Each row is followed by its class number.
[ 17  73 -29 -33  13 -62  16  17 -12  -3 -81  11 -11 -24 -23  -5  19 -17
  -5 -25  -7  34  29 -29 -16  12  -4   6 -12  11 -35  22 -12 -12 -39  -2
  17  13] => 0
[ -8  37  -3 -22 -16  17   3   4  -7  -7  33 -22   7 -46   3 -62 -16 -29
 -26  -4 -22 -23  21  13  -7  -4  13 -29  -5  50   5  15 -39  11  -2 -20
 -20  11] => 6
[ -6  48  -2 -32 -23  -1  -5   9 -12 -19  34 -20  15 -41   0 -61 -25 -35
 -23   7  -5 -17  20   4 -17   9   8 -36  -2  49  11  21 -42  14  -9 -21
 -13   5] => 10
[ 13 -14 -35   7 -18 -64 -13  -2   6 -40 -19   8  -3 -20  -1  -7  18 -15
   3  10  41  14  -5 -21  -2   7  -6 -37 -31  31  33 -11 -41  11 -57 -20
 -12  37] => 10
[ -4  40   2 -27 -16  16  -3  14 -15 -23  27 -26  11 -29  -6 -63  -6 -39
 -24  -3 -17 -27   9   5 -14   9   4 -22  -2  48   6   9 -41  10  -5 -22
 -17  10] => 2
[ -6  32   1 -32 -17   9  -7   7 -12 -25  35 -20  15 -33  -3 -55 -14 -30
 -27  -3 -10 -23  18   9 -12   6   8 -28  -5  43   8  17 -36  19 -16 -24
 -14   8] => 2
[-27   1 -26  -8   1  -1 -23  10   7  -2 -10 -11   2 -16  11   8 -20  10
 -11   2  34  -4  10  19  31 -18   8 -11 -18 -25   8  -9   3   7  39 -24
  -3 -33] => 6
[-32  14  -6 -14 -10  -7 -45  13  -1  -3  19 -10  17 -13   3  -2 -36  12
  -3  18  48   6 -19  36  25 -22   4  -3  -9 -47   8   0  -7  17  29 -25
 -10 -44] => 1
[ -8  31 -14 -28  41 -54  25  32 -24 -21 -44   7 -11 -37 -39 -17  14  -9
 -33 -12  -6  30  22   0  -2 -11  19  10 -23 -12  -7  15   7   7 -14 -18
   7 -12] => 0
[-20   9 -12 -15  -5  -9 -17   3   3   3 -10   1   4 -16   9   6 -30   6
   0   8  34   2   3   5  36 -17   2 -12 -30 -20  -8  -1  -4   6  25 -24
   2 -26] => 6
[ -4  45   8 -15 -19  -9   1  10 -10 -22  26 -16  30 -34  -5 -44 -12 -36
 -25  -1   2 -17  27   5 -14  -1  17 -22  -2  55   6  10 -36  25 -11 -26
 -14   7] => 3
[ -6  21  -1 -26 -18  17  -5   0 -13 -12  42 -13  19 -35 -11 -54 -17 -28
 -28   2   5 -20  14  13 -16   6   7 -23  -7  51   7  22 -28   8  -8 -18
 -14  -2] => 5
[ 30   5 -20 -22  -5 -19   5  -2 -46  11 -17 -13 -18  -8  -3  32 -23  43
  18  17  10   3  -6  -6 -16   8 -34 -54 -43  -5 -31  33 -45 -10 -20 -12
 -27  18] => 4
[ 10 -67   4 -31   9 -43  23   5 -52  -5 -11  27  -1 -10 -20 -15   3  33
   0  34  23  -4  -1 -48  18   9 -45 -24 -15 -11   6   9 -13 -12 -22 -36
   5   3] => 7
[-16  83 -10 -43  27 -30  23  23 -44  12 -61  -3 -33 -51 -38  -8  17  13
  -4  10  -3  22  22  -1   4  12  12   7   2 -13 -18  -4  -6 -11 -17 -20
  -4 -26] => 1
[ 18 -30  14 -10  -9 -74   0  -8   0  31  25  32  12 -13   1 -21 -27  13
 -20   8  18 -43 -52 -14   4  23 -29   9 -12 -16 -11   2  -6 -37 -15   8
 -21  14] => 0
[  6 -36  15 -11   7 -78  51   9  -3   2   5  12  -6  -2  17 -38 -14   6
 -19   6  13 -16   2  -3   7  20 -13 -29 -12  -4   0  -2   1 -22 -40   9
 -16  19] => 0
[-11  41 -11   4  -8 -18 -33   6  -1   2  -2 -10  16   5   0  30 -15   0
  -5   6  40  11   5  11  22 -17  11  -1 -11 -28   5  -4  -7  26  22 -24
  -1 -29] => 3
[ -5  17  -4  -8  35 -21  -8  21 -32  15 -49  26 -27 -17 -39 -23  18   1
 -10   3  27  18  33  -8   3  34   6   3  -8 -16 -19  21  12  -5 -26 -11
 -10 -18] => 5
[ -2  21  -7  -6  -6  -9 -39  31  -5  -1   5 -19  17  10  10   8 -17  16
  12   1  39   2  -4  12  39 -12   5 -20 -14 -30  -4   0  -2  28  15 -22
 -13 -39] => 7
[ -8  52   1 -22 -26  18  -2  14  -8 -23  38 -22  10 -45  -1 -50 -13 -27
 -12  -4 -13 -16  17   5  -6  -1  15 -31   3  46   4   5 -38   6   2 -19
 -25   5] => 9
[ -6  45  -2 -18 -21  16   6   6 -10  -6  26 -30  14 -48   4 -53 -21 -31
 -18  -2 -20 -24  18   5  -2   2  14 -31 -11  55   3  11 -41  10  11 -22
 -26   4] => 6
[ -3  39  -4 -18 -20 -10   1   3 -12  -9  24 -28  20 -30  -7 -49 -11 -31
 -30   3  -7 -23  24   7 -21  -1   6 -20   1  50  10   7 -39  16  -7 -15
 -13   7] => 3
[ 20   4   1   0 -23 -46  14 -25 -52  21  10   4  -1 -11   5 -27 -31  15
  12  25   1 -24 -17 -20  -3  26 -65 -31  -1 -19 -28   5 -42 -15 -51   1
 -33  20] => 3
[-31  36 -36 -16  11 -63  20  27 -25  12 -74   5 -14 -29 -20  10 -11  18
  -3 -17  -3  12  39 -16  22   4  10 -13  -2  -7 -57  -1   5  16 -13  11
  27  -5] => 8
[  7 -28 -10   6  -7 -73  24  -7 -43 -27   3  13  14 -35  -9  -8  -3   4
 -15   9  17  -1 -15 -12 -16  16  -6 -23 -38  16  16 -12 -27  -1 -68 -22
 -38  12] => 1
[ 31 -16 -18  -3  16 -24   6 -21 -22   9  -7  -9 -20 -51 -22   7 -24  23
  22  10   9  11  -4 -30 -10  21  -9 -19 -24   1  -5 -16  -7 -27 -26  27
 -18  -8] => 1
[ -8  41 -11 -22 -13  14  -3  14  -5 -14  28 -25   6 -48   1 -57  -7 -19
 -21  -6  -5 -14  18   6  -9  -4  17 -38  -2  42   6  10 -41  10  -4 -20
 -23   6] => 6
[ -22  -15  -33    1   35 -114   37   23  -22   -5  -43   29  -17  -22
  -15  -14   10    0  -44   -8    9   -4   22   -9   16   40  -13  -23
  -25  -28  -48   36   15   25  -10    3   12   12] => 4
[ 11  -6  14 -14 -16   6   4 -13 -43   1  12   2  -8  -8 -13  -9   5   4
  25  26 -19 -25 -22 -12  11  27 -19 -34 -38  17   0  -9 -58 -22 -48 -19
 -47  15] => 2
[ -6  27   0 -31 -16  16  -4   7 -11 -22  37 -24  15 -32  -2 -51 -14 -30
 -24  -1 -15 -24  13  10 -10   3   5 -26  -1  39  10  13 -32  16  -1 -23
 -14   6] => 2
[  0  56  -9 -22 -28   5   2  10 -13 -16  21 -27  -2 -51   2 -49 -21 -24
 -23  -1 -13 -29  25  12 -13   9  -2 -28  -8  45   0  11 -33  12  -4 -21
 -21   4] => 4
[ -6  32   0 -21 -13  10   4   0  -9 -13  40 -27  13 -54   0 -50 -21 -26
 -29  -7 -17 -18  26  10 -11  -5  21 -29  -2  56   8  16 -31  15  -2 -23
 -22   3] => 6
[ -5 -13 -24  17 -13  13  45  17 -10 -19  19  -5   8  -3   1  34  48  24
  14   4 -10  -3 -14 -31 -15   3  20 -36  -6   6  26 -59  -1 -35  13  16
 -22   8] => 9
[  2  42  11 -24 -16   2   1   9 -13 -10  25 -17  25 -32  -6 -51 -20 -40
 -17  -1 -11 -25  24  -2 -15   3   9 -16  -6  50   5  10 -36  13 -11 -26
 -15   0] => 3
[ -6  39  -7 -17 -24  -7   2  16 -10 -20  28 -32  15 -34  -1 -46 -25 -25
 -27  -8  -3 -26  12  16   0   5  13 -23   0  46   3   6 -38  15 -10 -28
 -22   8] => 8
[-11  22 -26 -32  28 -64  17  -9 -40   9 -42  18 -18 -40 -45  12  -2  10
 -32   6  32  18   8   6   6  12  -4   6  -5 -14 -49  33   8  -8   4 -15
  19  -1] => 5
[ 49  46  -1 -22   1 -19  23  -2  -2   5  26 -13   7 -19   0  -3  21  -8
  32   9 -13   4  14 -31   0  15 -17 -16 -44   6  13  -8 -23 -22 -50  28
 -22   5] => 10
[-30  64 -37 -40   9 -71  13   8 -23  15 -60  27 -28 -42 -25  -1  13   2
 -30   3   6  -9  11 -27  11  24  24   3  -7 -11  -7 -17 -16 -24 -22 -19
  26 -10] => 10
[ -6  22   8 -29 -19   1  -8  15  -9 -21  29 -22  22 -27   1 -58 -23 -37
 -18  -6 -12 -25  11   9  -9   3   6 -25  -5  53   2  14 -37  12 -12 -22
 -21  12] => 2
[  5 -37 -10  -6  15 -39  11   6  -7 -25  -6  40 -14 -36  17   3 -14  19
  31  10  21 -17  -3 -27  45  29 -24 -53 -37   3  -1 -23  -4   7 -56  -7
 -19   0] => 10
[ -8   9 -15 -22  22 -87  21  33 -31  24 -86 -27 -35 -32 -30   3 -14   6
  16  -7  -7  15  51 -12   4   9  -6  -4 -15   8 -57   6  14  -7 -24   9
  -6 -17] => 4
[-18  55 -13 -34  39 -34  19  48 -35   5 -76   5 -49 -20 -26 -26   9  19
 -30  -4   7  -1  46   4  22   6 -16  -1 -18  -7 -44  15  20  56 -39 -15
  23 -30] => 8
[ -1  22  -9 -14 -48 -47  43 -32 -47  16 -13  -2 -27 -20  -7   3 -24  30
  -7  44   4  -5 -31 -10  15  26 -35 -20 -20  -2   8 -29 -26 -38 -46 -13
 -36   8] => 8
[ -6  51  -1 -21 -33   8  -7  15  -9 -15  26 -12  16 -47   1 -69 -28 -33
 -29  -4 -14 -23  11   5 -16  -2  10 -20  -8  36  23   1 -34   5   0 -22
 -24  -1] => 0
[ 32 -29 -18 -18   9 -37  15 -10 -14  12 -20   2 -20 -31  -6 -17 -36  -1
   3   7   2 -17   4 -20  12  39 -11 -19 -39 -10   5   9  -6 -26 -20 -23
 -23   7] => 8
[  5  21   5 -22 -13   9   0  14 -14 -19  28 -27  15 -37  -9 -67 -11 -21
 -18   4  -8 -19  17   9  -1  10  17 -31  -6  48   7   8 -30  10  -6 -13
 -19  -1] => 7
[-20 -23   9 -10 -10 -54  18  -4 -31 -20  15  33  -1 -27 -23  -4  17  26
  15  18  26   7  -1  -4  36  -5  -2 -18  -6 -32 -14 -23 -38 -24 -67 -15
 -13  25] => 8
[  2  35   3 -19 -26   5  -7   9  -7 -12  27 -24  14 -46  -1 -66 -28 -22
 -28  -1 -12 -25  21  14 -23   1  11 -25 -11  41  18   8 -35   6  -7  -9
 -28  -1] => 0
[  8  27 -12 -17 -13 -34  14   8 -30 -18  -8  34  -4 -16  -4 -38  -2  -4
  20  22   9  17 -29 -45   3  33 -28 -40 -46   2   2  -5 -50 -39 -72   6
 -30  20] => 10
[ 25  17  -6   2  -1 -28  11  -4  -8   1   0 -21   2  19  12  31 -13 -11
   0  -1  20  -4   0  -5  21  23   3 -34 -51  23  -3  -7 -33 -13   3   0
 -26  16] => 2
[-14 -31  -7 -10  19 -23  24  20   1  12  -9  26 -25 -27   7 -17  13  34
  17  12  10  -5 -10 -12  35  16  12 -50 -15  -4  10 -24 -18 -33 -20   0
 -32  22] => 6
[ 19  -8   2  -9  -3 -20  21 -16 -37   3  -1  -4 -11 -57   2  10 -32  37
  12   3 -32   1   7  -4  -4  -2 -45   8  28  22  21 -17   4 -37 -44  -5
 -43  11] => 4
[  6   8  15  -8   4  -6  25 -12 -35 -23 -18  23 -20 -25  -6 -12 -16  12
  35  41  22  27   8 -22  37  34 -39 -30 -26   5   3 -14 -29 -42 -40   6
 -31   4] => 10
[ 32  -3   0 -16  -7 -55   8 -15  -6 -20  -5  -9  -1 -26  -1  18   8 -12
  10  22  44  17  52  15  10   3  -5 -32 -46  34  20  -2 -21  -1 -30 -20
 -30  24] => 10
[ 20 -36 -15  -4  -8 -69 -19   9  -5  -3  -9 -12   4 -23 -38 -29  30  13
  24  13  28  26 -13 -47  -2  18 -29  -4  20  14   0 -11 -16 -37 -41  21
 -22  12] => 7
[-24  21 -14 -19  -6 -10 -34  16  -1  -7  11 -15   7   4  10  22 -32   4
   4  13  47   5   0  21  29 -21   2 -19 -14 -34   0  -4  -7  12  33 -25
   3 -36] => 10
[ 22 -38  11  23  -5   3  19  -4 -29 -34 -25 -15  12 -21 -16   5   0  11
  14  16   9  -8  14 -10 -15  27  -3 -16 -52  48  22 -34 -26 -36 -28   6
 -56 -12] => 0
[-13  32 -22 -19 -11  -6 -41   9   3  -1   5 -18  21 -17   6  22 -26  14
  18   7  47   2 -13  20  24 -25   0  -2 -20 -44  -4 -13 -17   5  31 -16
   1 -38] => 1
[-11  30 -12 -12  -7  20 -27  20  -1 -17  17 -18   1  -4  14  17 -30   9
   5   0  38  -1  -9  15  23 -12  11 -22 -13 -36  -5  -2  -1   8  38 -31
 -13 -40] => 9
[  2  35   3 -30  30 -53  26  22 -46  -6 -51  -3 -21 -10 -48 -16  24 -20
 -35  -3  -9  19   4 -10   4  -7 -11  35   5  19 -32  13  16  18 -26 -34
  29 -12] => 7
[ 21  27 -20 -26  26 -62  28  22 -50  -6 -64 -20  -6 -23 -40  -3  13 -14
  -1  -7  -5  32  28 -19   5  -5 -16   8 -19  14 -40  14   3   4 -12 -13
  11   0] => 7
[ -9  44   2 -27 -28  13   3  10  -8 -20  43 -31   7 -39  -7 -52 -11 -32
 -18   1 -16 -15  11   0 -13  -6  16 -26   9  40   5   8 -36   6   5 -22
 -13   1] => 9
[ -2 -18  -8   9   0 -88  19  15   0 -38  -7  -6  32 -14  31  16 -50 -13
   2 -25  12   1   0  17  61  13   0 -15 -31  21   7  -8  -3  11 -51 -37
 -49  -1] => 8
[ 11  57   9  12  17 -79  30  12 -45  -6 -61  -5  15  -3 -33   4   5 -21
 -23  -6  12  27  32 -32 -12   7  -5  38 -13   8 -32  11   0  19 -42  -9
  11 -14] => 3
[ 37 -55  13 -10  14   5  30 -14   7 -21   4 -18 -39 -26  -8 -48   6 -12
  34  16 -17  26  15  -9 -15  20 -23 -23  11  20  25  -1  15 -41 -47   6
 -38  23] => 9
[-21   3 -32 -10  -7  -4 -43  17   7 -22  -5 -11  19 -23   2   0 -17   8
  10  10  49   4 -12  26  12 -20   2 -11 -28 -37   8 -11  -9  17  24 -16
  -6 -35] => 1
[  0 -64  12   7  -5 -14   6  14 -25 -37 -13   8   5 -25 -18 -28  12  -9
  66  15  12  25  14 -17  38   8 -14 -33   6   9  -8 -36 -17 -40 -26 -13
 -35  18] => 7
[ -4 -16 -14  -5   1   5 -41  15  -9  -5  -5  -9  14  -2   3   4 -40  11
   6   6  37   8  -1  18  35 -17   3 -15 -27 -33   3   0   8  11  36 -19
  -7 -35] => 7
[-14  15 -18   6  -5  -2 -38   4   2  -4  -3  -5  10   5  11  26 -25   2
  -3   3  37  -2  -2  24  25 -20  12 -11 -16 -29  15 -13  -7  26  20 -32
  -5 -26] => 3
[ -2  33 -10 -17 -29   0   3   7 -12 -25  21 -27  14 -41  -8 -41 -28 -32
 -18  -6  -8 -18  17  10  -5   3   9 -24 -12  49  -7   5 -30  18 -10 -23
 -16   5] => 8
[-35 -39   0   5 -10 -86  24  -6 -30 -24 -15  20  -3 -45  -9 -14 -31  34
  -1  26   4  11 -13   9  43  21 -27 -35 -30  21 -10  -1 -35 -16 -66  14
 -50  15] => 4
[ -9  49   2 -28 -19   9  -2  15  -5 -28  42 -23   4 -45  -4 -58 -10 -27
 -23  -4   1 -13  24   5  -6  -3  22 -32   3  42   8   9 -40   6  -3 -24
 -18   3] => 9
[ 28 -46 -18  -8  -4 -50  27   4 -17   7   5  -9 -13   7   2 -15 -24 -11
 -22  -6  13  -9 -37 -36 -44  37  -2 -32 -17  39  21   4  18 -23 -57 -24
 -32  -2] => 5
[ -9  18 -14  -3 -12   2 -38   6 -20 -11  -5 -10   7   7   9  34 -31   1
   1  -3  33  -1 -10   8  24 -23  -6  -3  -9 -23   3 -13 -15  14  24 -44
  -2 -15] => 2
[ 12  59   5 -17  34 -80  35  16 -47  13 -48   7 -10  -6 -25  14  -7  -5
 -28   4  16  17  29  -6  14  11  -6  -4 -57  -2 -47  29   4  39 -31 -10
  -1 -16] => 3
[  3 -34  26  24  -4 -17  42 -19 -28 -22  -5  -2   1  -2   6  17  12  11
  19  18   0   3  46  33  21  14 -15 -26 -20   6  -1 -29  -7 -19 -28   9
 -44   9] => 0
[  5  53  -2 -19 -17   1  -3   4  -2  -8  30 -27  18 -28  -2 -48 -13 -36
 -18   0  -8 -26  10   5 -11   4   6 -21  -4  41   2   9 -38  17  -4 -15
 -12   3] => 3
[-31  -7  -8 -17  -7 -20 -30  18   1 -15   8  -5  12  10  13  10 -19   7
  -6   7  41  -8  -7  24  36 -15  -1 -18 -14 -35   0   0  -1  27  18 -33
  -2 -26] => 2
